Below is a small trained network, with its code and all its weights. Each question gives an input and a class and asks what happens when units are switched off, that is, made to give their printed mean instead of their output.

import numpy as np


def w(rows, s, z=0):
    codes = np.array(rows[::2]) - 128.0
    scale = np.full(codes.shape[1], s)
    scale[-1] = z or s
    return codes * scale


def f(y):
    return np.maximum(y, 0)


def log_softmax(a):
    a = a - a.max(-1, keepdims=True)
    return a - np.log(np.exp(a).sum(-1, keepdims=True))


def net(x, mask):
    res = np.array(x, float).reshape(1, 5) / 4 @ E
    y = f(res @ A[0][:, :-1].T + A[0][:, -1])
    res = res + np.where(mask, y, B[0][:, -1]) @ B[0][:, :-1]
    return log_softmax(res[-1] @ U[:, :-1].T + U[:, -1])


A, B = {}, {}
E = w([
[49,145,146,39,227,138,10],'x0',
[135,97,130,131,255,40,230],'x1',
[127,128,136,131,126,133,125],'x2',
[190,77,148,201,165,42,13],'x3',
[187,74,53,123,240,219,118],'x4',
],0.0098)
A[0] = w([
[68,169,91,125,149,243,198,120],'N0',
[136,74,81,170,136,122,81,117],'N1',
[85,201,184,108,52,6,145,46],'N2',
[198,116,135,210,51,176,200,50],'N3',
[187,71,100,159,105,142,163,89],'N4',
[152,137,108,110,53,189,55,115],'N5',
[114,122,155,46,147,168,71,62],'N6',
[201,86,76,120,170,218,143,3],'N7',
],0.012,0.0044)
B[0] = w([
[156,186,219,253,92,115,134,238],'N0',
[156,171,225,254,42,121,144,190],'N1',
[197,63,122,128,116,223,90,253],'N2',
[97,156,105,107,197,165,69,248],'N3',
[51,173,91,141,194,153,116,196],'N4',
[157,97,214,70,216,81,216,227],'N5',
[108,185,109,113,149,214,114,209],'N6',
[182,37,94,72,42,254,110,219],'N7',
],0.0096,0.014)
U = w([
[124,76,92,120,32,173,108,103],'0',
[132,173,160,237,72,101,96,94],'1',
[76,205,64,118,170,152,52,101],'2',
[192,96,127,121,218,96,247,143],'3',
[114,130,119,159,113,128,127,246],'4',
[151,165,95,132,102,98,156,142],'5',
[104,114,41,81,96,75,186,87],'6',
],0.012,0.013)

Each question gives the input, the list of numbers given to net, and the class t.
The units are the neurons (one row each of A and B). Each row of codes is followed by its name. A weight is (code - 128) times the scale printed after its matrix; where a second scale follows, it is the last column's (A, B and U).
mask holds one flag per neuron, in row order. A switched-off neuron (its flag False) gives its mean, the last column of its row in B, instead of its output. The means were averaged over made-up inputs and are rounded, as every weight is.
A unit's drop is (log p(t) with every unit on - log p(t) with that unit switched off) / (log p(t) with every unit on - log p(t) with every unit switched off).
The circuit of an input: a set's keep is (log p(t) with only the set's units on - log p(t) with every unit switched off) / (log p(t) with every unit on - log p(t) with every unit switched off). Starting from all 8 units, units are removed one at a time, each time the one whose removal leaves the highest keep (on an exact tie, the one counted first), for as long as the keep stays at least 0.8.
circuit, biggest first: the units of the circuit, biggest drop first
most important unit: the unit with the biggest drop
top k neurons: the k neurons with the biggest drops, biggest first
drop of u: that unit's drop, to one decimal
input [-6,-1,7,6,-5], class 4: circuit, biggest first -> [N0]
input [-8,-1,7,-7,4], class 2: top 2 neurons -> [N3, N4]
input [-2,4,-5,-6,3], class 1: top 2 neurons -> [N0, N5]
input [-8,-3,-5,-1,4], class 2: top 2 neurons -> [N3, N4]
input [-4,4,-4,-1,0], class 2: circuit, biggest first -> [N5, N4, N1]
input [-1,5,-1,-8,2], class 1: top 2 neurons -> [N0, N5]
input [-8,6,3,8,3], class 1: top 3 neurons -> [N1, N5, N6]
input [-5,5,-5,1,4], class 2: top 2 neurons -> [N5, N4]
input [5,-7,-6,5,-3], class 3: top 2 neurons -> [N5, N0]
input [8,4,1,-3,-8], class 0: top 3 neurons -> [N2, N3, N4]
input [-2,3,8,-8,6], class 1: top 2 neurons -> [N0, N2]
input [8,7,-5,0,1], class 2: top 2 neurons -> [N5, N6]
input [5,-8,-2,2,-6], class 3: top 2 neurons -> [N5, N7]
input [3,-4,6,-4,8], class 0: most important unit -> N7
input [8,5,4,8,-8], class 0: top 3 neurons -> [N2, N0, N3]
input [-4,4,-8,5,-5], class 4: circuit, biggest first -> [N5, N0]
input [-3,4,6,0,-7], class 0: top 3 neurons -> [N2, N5, N0]
input [-4,6,7,-5,4], class 4: top 2 neurons -> [N5, N0]
input [6,-1,-2,-6,-2], class 1: top 2 neurons -> [N0, N3]
input [-6,6,-8,-7,1], class 4: circuit, biggest first -> [N5]
input [-7,0,-5,6,3], class 2: circuit, biggest first -> [N3, N4]
input [5,-2,6,8,-8], class 0: drop of N0 -> 0.6
input [5,3,-1,-5,5], class 0: drop of N7 -> 1.1
input [-8,-2,7,-3,-3], class 2: drop of N5 -> 0.0
input [7,-8,2,1,-3], class 3: drop of N3 -> 0.2
